Below is a small trained network, with its code and all its weights. Each question gives an input and a class and asks what happens when units are switched off, that is, made to give their printed mean instead of their output.

import numpy as np


def w(rows, s, z=0):
    codes = np.array(rows[::2]) - 128.0
    scale = np.full(codes.shape[1], s)
    scale[-1] = z or s
    return codes * scale


def f(y):
    return np.maximum(y, 0)


def log_softmax(a):
    a = a - a.max(-1, keepdims=True)
    return a - np.log(np.exp(a).sum(-1, keepdims=True))


def net(x, mask):
    res = np.array(x, float).reshape(1, 3) / 4 @ E
    y = f(res @ A[0][:, :-1].T + A[0][:, -1])
    res = res + np.where(mask, y, B[0][:, -1]) @ B[0][:, :-1]
    return log_softmax(res[-1] @ U[:, :-1].T + U[:, -1])


A, B = {}, {}
E = w([
[100,84,86,40,158,160],'x0',
[88,110,102,208,104,252],'x1',
[19,182,208,102,126,151],'x2',
],0.012)
A[0] = w([
[92,39,111,60,155,122,128],'n1',
[96,100,119,155,89,204,59],'n2',
[151,171,132,165,52,104,7],'n3',
[24,148,166,146,121,80,55],'n4',
[96,173,147,124,118,120,16],'n5',
[161,136,171,56,126,27,48],'n6',
[85,104,106,80,160,146,68],'n7',
[209,61,85,134,141,97,35],'n8',
[110,114,115,72,179,169,102],'n9',
[44,244,212,47,88,158,202],'n10',
[145,156,177,210,96,66,200],'n11',
[152,137,142,97,96,102,70],'n12',
[130,151,168,81,149,61,44],'n13',
[203,103,69,158,141,116,57],'n14',
[122,77,112,163,90,204,5],'n15',
[155,136,89,131,67,100,142],'n16',
[129,89,112,54,200,183,241],'n17',
[140,73,62,154,138,95,9],'n18',
[148,175,199,191,120,108,144],'n19',
[142,165,120,102,199,80,33],'n20',
[78,211,167,92,170,162,2],'n21',
[127,154,124,140,92,199,11],'n22',
[190,158,41,139,126,122,84],'n23',
],0.011,0.0058)
B[0] = w([
[100,118,177,205,44,139,182],'n1',
[41,165,27,167,174,89,177],'n2',
[48,141,204,134,94,143,148],'n3',
[160,83,155,74,165,205,180],'n4',
[131,132,210,64,146,167,146],'n5',
[48,182,38,196,178,92,217],'n6',
[93,136,254,108,56,145,154],'n7',
[110,88,170,82,180,186,194],'n8',
[74,101,130,146,71,113,161],'n9',
[197,65,79,76,132,203,250],'n10',
[88,88,177,169,55,77,205],'n11',
[60,124,113,152,143,146,150],'n12',
[35,152,65,136,168,150,184],'n13',
[139,92,194,55,176,202,186],'n14',
[52,190,73,147,186,148,171],'n15',
[136,62,120,123,144,137,162],'n16',
[94,93,194,194,47,68,203],'n17',
[121,106,180,113,185,189,161],'n18',
[61,88,181,138,63,119,188],'n19',
[61,171,77,194,150,142,165],'n20',
[157,121,168,58,209,197,170],'n21',
[62,141,106,137,169,125,154],'n22',
[130,49,143,70,165,184,178],'n23',
],0.0089,0.016)
U = w([
[152,56,182,7,224,189,87],'0',
[42,198,37,156,215,118,124],'1',
[84,92,253,142,20,106,98],'2',
[162,72,120,112,55,100,250],'3',
[199,255,113,136,118,83,106],'4',
],0.0087,0.017)

Each question gives the input, the list of numbers given to net, and the class t.
The units are the neurons (one row each of A and B). Each row of codes is followed by its name. A weight is (code - 128) times the scale printed after its matrix; where a second scale follows, it is the last column's (A, B and U).
mask holds one flag per neuron, in row order. A switched-off neuron (its flag False) gives its mean, the last column of its row in B, instead of its output. The means were averaged over made-up inputs and are rounded, as every weight is.
A unit's drop is (log p(t) with every unit on - log p(t) with that unit switched off) / (log p(t) with every unit on - log p(t) with every unit switched off).
The circuit of an input: a set's keep is (log p(t) with only the set's units on - log p(t) with every unit switched off) / (log p(t) with every unit on - log p(t) with every unit switched off). Starting from the 12 units with the biggest drops (on a tie, the unit counted first), units are removed one at a time, each time the one whose removal leaves the highest keep (on an exact tie, the one counted first), for as long as the keep stays at least 0.8.
units of the circuit, in order: the units of the circuit, biggest drop first
k most important neurons: the k neurons with the biggest drops, biggest first
drop when u is switched off: that unit's drop, to one decimal
input [3,0,0], class 3: 3 most important neurons	[n11; n19; n3]
input [-2,-4,4], class 0: units of the circuit, in order	[n10]
input [-2,4,2], class 1: 2 most important neurons	[n2; n17]
input [1,3,2], class 3: 3 most important neurons	[n6; n13; n20]
input [-5,-6,-7], class 0: 3 most important neurons	[n14; n8; n23]
input [-3,-2,2], class 3: 3 most important neurons	[n17; n1; n7]
input [-2,-3,1], class 3: 2 most important neurons	[n2; n15]
input [1,8,-8], class 0: 2 most important neurons	[n14; n6]
input [8,-6,1], class 2: 2 most important neurons	[n17; n1]
input [0,2,3], class 3: 2 most important neurons	[n14; n8]
input [0,-1,3], class 3: 3 most important neurons	[n14; n8; n23]
input [-2,4,3], class 1: 2 most important neurons	[n2; n14]
input [-3,6,-6], class 0: drop when n23 is switched off	0.4
input [-5,6,-2], class 1: drop when n1 is switched off	0.1
input [-3,-8,-2], class 1: drop when n3 is switched off	0.0
input [8,2,5], class 2: units of the circuit, in order	[n17]
